Here is a tiny trained network, its code and every weight. The questions are about switching its units off for an input and a target symbol, where a switched-off unit gives its printed mean instead of its output.

import numpy as np


def w(rows, s, z=0):
    codes = np.array(rows[::2]) - 128.0
    scale = np.full(codes.shape[1], s)
    scale[-1] = z or s
    return codes * scale


def f(y):
    return y / 2 * (1 + np.tanh(0.7978845608 * (y + 0.044715 * y**3)))


def softmax(a):
    e = np.exp(a - a.max(-1, keepdims=True))
    return e / e.sum(-1, keepdims=True)


def log_softmax(a):
    a = a - a.max(-1, keepdims=True)
    return a - np.log(np.exp(a).sum(-1, keepdims=True))


def net(x, mask):
    ids = ['αβγδζηθξπτψ'.index(c) for c in x.split()]
    T = len(ids)
    res = E[ids] + P[:T]
    q, k, v = (res @ M[0].T for M in (Q, K, V))
    z = softmax(np.where(np.tri(T) > 0, q @ k.T / 4**0.5, -1e9)) @ v
    res = res + np.where(mask[0], z, O[0][:, -1]) @ O[0][:, :-1]
    y = f(res @ A[0][:, :-1].T + A[0][:, -1])
    res = res + np.where(mask[1:9], y, B[0][:, -1]) @ B[0][:, :-1]
    return log_softmax(res[-1] @ U[:, :-1].T + U[:, -1])


Q, K, V, O, A, B = {}, {}, {}, {}, {}, {}
E = w([
[187,125,97,148],'α',
[174,132,98,146],'β',
[143,151,100,119],'γ',
[229,118,77,168],'δ',
[134,134,114,137],'ζ',
[167,116,120,230],'η',
[76,145,191,78],'θ',
[86,138,116,36],'ξ',
[81,138,119,79],'π',
[3,137,111,115],'τ',
[184,145,168,11],'ψ',
],0.015)
P = w([
[143,186,130,140],'0',
[131,110,163,106],'1',
[104,178,139,179],'2',
[133,80,188,98],'3',
[150,206,124,93],'4',
[126,70,190,89],'5',
[144,197,172,138],'6',
[104,73,193,80],'7',
[151,187,127,251],'8',
[128,81,172,71],'9',
[171,237,80,98],'10',
[142,84,167,75],'11',
[133,173,162,167],'12',
[117,87,173,62],'13',
],0.011)
Q[0] = w([
[108,222,249,254],'head 0',
[205,235,76,174],'head 0',
[206,72,234,88],'head 0',
[91,16,171,159],'head 0',
],0.0076)
K[0] = w([
[142,254,105,105],'head 0',
[129,226,138,154],'head 0',
[90,121,100,64],'head 0',
[125,16,217,13],'head 0',
],0.0081)
V[0] = w([
[83,189,223,156],'head 0',
[2,153,151,58],'head 0',
[83,118,5,213],'head 0',
[158,118,194,238],'head 0',
],0.009)
O[0] = w([
[136,3,112,86,145],'head 0',
[116,134,78,98,3],'head 0',
[71,124,117,215,116],'head 0',
[101,77,162,136,214],'head 0',
],0.013,0.0057)
A[0] = w([
[167,56,48,194,235],'neuron 0',
[131,182,174,59,97],'neuron 1',
[153,134,250,142,171],'neuron 2',
[184,56,94,87,129],'neuron 3',
[38,222,140,170,97],'neuron 4',
[151,114,119,139,137],'neuron 5',
[129,245,128,62,254],'neuron 6',
[107,17,67,1,80],'neuron 7',
],0.007,0.005)
B[0] = w([
[88,137,124,11,231],'neuron 0',
[154,151,108,149,147],'neuron 1',
[100,102,138,172,254],'neuron 2',
[87,142,156,96,169],'neuron 3',
[180,165,168,163,140],'neuron 4',
[96,93,114,114,143],'neuron 5',
[155,92,83,156,172],'neuron 6',
[145,155,114,98,182],'neuron 7',
],0.011,0.0076)
U = w([
[135,155,128,142,4],'α',
[153,141,117,158,50],'β',
[132,130,64,161,91],'γ',
[204,199,207,176,67],'δ',
[118,135,97,144,191],'ζ',
[107,22,191,119,191],'η',
[98,125,145,69,89],'θ',
[130,104,37,133,142],'ξ',
[101,125,81,115,102],'π',
[1,146,62,88,147],'τ',
[211,157,161,109,163],'ψ',
],0.0073,0.0038)

Each question gives the input, a string of symbols that net reads in full, and the target symbol t.
The units are the heads (4 rows each of Q, K, V and O) and the neurons (one row each of A and B). Each row of codes is followed by its name. A weight is (code - 128) times the scale printed after its matrix; where a second scale follows, it is the last column's (O, A, B and U).
mask holds one flag per unit, heads first, then neurons. A switched-off unit (its flag False) gives its mean, the last column of its rows in O or B, instead of its output. The means were averaged over made-up inputs and are rounded, as every weight is.
A unit's drop is (log p(t) with every unit on - log p(t) with that unit switched off) / (log p(t) with every unit on - log p(t) with every unit switched off).
The circuit of an input: a set's keep is (log p(t) with only the set's units on - log p(t) with every unit switched off) / (log p(t) with every unit on - log p(t) with every unit switched off). Starting from all 9 units, units are removed one at a time, each time the one whose removal leaves the highest keep (on an exact tie, the one counted first), for as long as the keep stays at least 0.8.
circuit, biggest first: the units of the circuit, biggest drop first
k most important neurons: the k neurons with the biggest drops, biggest first
drop of u: that unit's drop, to one decimal
input η β ζ ζ ψ ζ γ β δ γ θ, target δ: circuit, biggest first => [head 0; neuron 4; neuron 0]
input θ ψ η δ θ η η β η η η, target η: circuit, biggest first => [head 0]
input η η ζ ψ τ γ η ψ β ψ, target ψ: circuit, biggest first => [head 0; neuron 1]
input η η τ, target η: circuit, biggest first => [head 0; neuron 4]
input α η θ ψ η ζ, target ψ: circuit, biggest first => [head 0; neuron 7]
input γ η ζ ξ π δ ζ δ δ η α, target δ: circuit, biggest first => [head 0; neuron 4]
input δ η τ, target δ: circuit, biggest first => [neuron 4; head 0]
input η δ δ ζ β ζ η δ δ, target η: circuit, biggest first => [head 0; neuron 0; neuron 2]
input δ η α η θ ζ δ δ δ ζ δ ψ ζ, target δ: circuit, biggest first => [head 0; neuron 4]
input η δ η ξ γ, target η: 2 most important neurons => [neuron 7; neuron 1]
input τ ψ ψ β, target ψ: 2 most important neurons => [neuron 2; neuron 7]
input θ δ η η ζ, target η: 2 most important neurons => [neuron 7; neuron 1]
input δ η η π ψ, target η: 3 most important neurons => [neuron 2; neuron 7; neuron 4]
input η η η η η η η, target η: most important neuron => [neuron 2]
input η ζ δ ζ δ ψ ψ η η η ψ, target η: drop of neuron 2 => 0.1
input δ δ δ, target δ: drop of head 0 => 1.4
input η ψ η η ζ α δ η η δ τ, target η: drop of head 0 => 1.0
input δ δ ψ, target δ: drop of neuron 0 => 0.2
